Below is a small trained network, with its code and all its weights. Each question gives an input and a class and asks what happens when units are switched off, that is, made to give their printed mean instead of their output.

import numpy as np


def w(rows, s, z=0):
    codes = np.array(rows[::2]) - 128.0
    scale = np.full(codes.shape[1], s)
    scale[-1] = z or s
    return codes * scale


def f(y):
    return y / 2 * (1 + np.tanh(0.7978845608 * (y + 0.044715 * y**3)))


def log_softmax(a):
    a = a - a.max(-1, keepdims=True)
    return a - np.log(np.exp(a).sum(-1, keepdims=True))


def net(x, mask):
    res = np.array(x, float).reshape(1, 7) / 4 @ E
    y = f(res @ A[0][:, :-1].T + A[0][:, -1])
    res = res + np.where(mask, y, B[0][:, -1]) @ B[0][:, :-1]
    return log_softmax(res[-1] @ U[:, :-1].T + U[:, -1])


A, B = {}, {}
E = w([
[81,197,16,156,160,221,63],'x0',
[102,196,140,190,185,189,139],'x1',
[51,152,68,226,95,73,140],'x2',
[190,52,137,177,201,157,149],'x3',
[220,174,91,126,143,123,147],'x4',
[110,156,114,146,110,144,33],'x5',
[187,164,130,113,4,154,162],'x6',
],0.011)
A[0] = w([
[197,87,177,120,133,125,251,109],'n0',
[75,148,148,152,160,193,148,142],'n1',
[100,53,163,151,145,101,128,111],'n2',
[82,151,63,210,177,207,119,174],'n3',
[176,95,80,110,35,142,108,97],'n4',
[96,76,151,83,181,182,124,15],'n5',
[83,7,169,120,147,77,120,171],'n6',
[204,82,134,139,214,116,129,119],'n7',
[134,149,117,207,88,102,161,125],'n8',
[94,169,106,118,130,112,51,4],'n9',
[100,116,96,162,150,177,103,116],'n10',
[88,93,45,124,138,13,104,139],'n11',
],0.014,0.0045)
B[0] = w([
[84,159,122,146,142,168,252,207],'n0',
[170,130,77,95,127,159,119,180],'n1',
[156,116,161,161,126,81,105,167],'n2',
[180,65,129,72,185,161,175,250],'n3',
[165,98,127,104,186,166,68,169],'n4',
[127,164,147,150,79,101,102,159],'n5',
[167,132,185,142,154,66,147,195],'n6',
[182,50,160,73,171,99,93,189],'n7',
[76,191,154,155,120,80,114,167],'n8',
[141,113,143,171,176,124,156,179],'n9',
[117,135,125,115,169,169,176,184],'n10',
[65,169,104,130,96,181,145,185],'n11',
],0.014,0.025)
U = w([
[226,70,178,78,162,43,56,98],'0',
[115,175,162,187,80,2,217,3],'1',
[180,90,139,80,184,201,213,215],'2',
[121,180,86,96,11,220,37,144],'3',
],0.0085,0.0037)

Each question gives the input, the list of numbers given to net, and the class t.
The units are the neurons (one row each of A and B). Each row of codes is followed by its name. A weight is (code - 128) times the scale printed after its matrix; where a second scale follows, it is the last column's (A, B and U).
mask holds one flag per neuron, in row order. A switched-off neuron (its flag False) gives its mean, the last column of its row in B, instead of its output. The means were averaged over made-up inputs and are rounded, as every weight is.
A unit's drop is (log p(t) with every unit on - log p(t) with that unit switched off) / (log p(t) with every unit on - log p(t) with every unit switched off).
The circuit of an input: a set's keep is (log p(t) with only the set's units on - log p(t) with every unit switched off) / (log p(t) with every unit on - log p(t) with every unit switched off). Starting from all 12 units, units are removed one at a time, each time the one whose removal leaves the highest keep (on an exact tie, the one counted first), for as long as the keep stays at least 0.8.
units of the circuit, in order: the units of the circuit, biggest drop first
most important unit: the unit with the biggest drop
top k neurons: the k neurons with the biggest drops, biggest first
drop of u: that unit's drop, to one decimal
input [8,-5,1,-4,-1,-8,5], class 3: units of the circuit, in order	(n3; n0; n6)
input [-1,0,-8,-4,-5,4,8], class 3: units of the circuit, in order	(n3; n6)
input [-3,7,-8,3,-8,-4,-2], class 0: top 2 neurons	(n7; n5)
input [-7,-8,4,3,5,5,-8], class 0: most important unit	n7
input [5,2,-3,7,-3,1,-7], class 0: top 4 neurons	(n0; n7; n5; n11)
input [-8,-3,-1,3,-2,4,-2], class 1: top 2 neurons	(n0; n3)
input [0,0,-5,-6,8,6,-7], class 0: top 2 neurons	(n0; n3)
input [-8,-8,-6,-1,5,0,-5], class 0: top 2 neurons	(n7; n6)
input [0,-8,-3,-1,-7,8,-1], class 0: drop of n0	0.1
input [0,-3,6,6,1,6,3], class 3: drop of n1	0.0
input [1,0,-5,2,-8,-8,-6], class 0: drop of n7	0.2
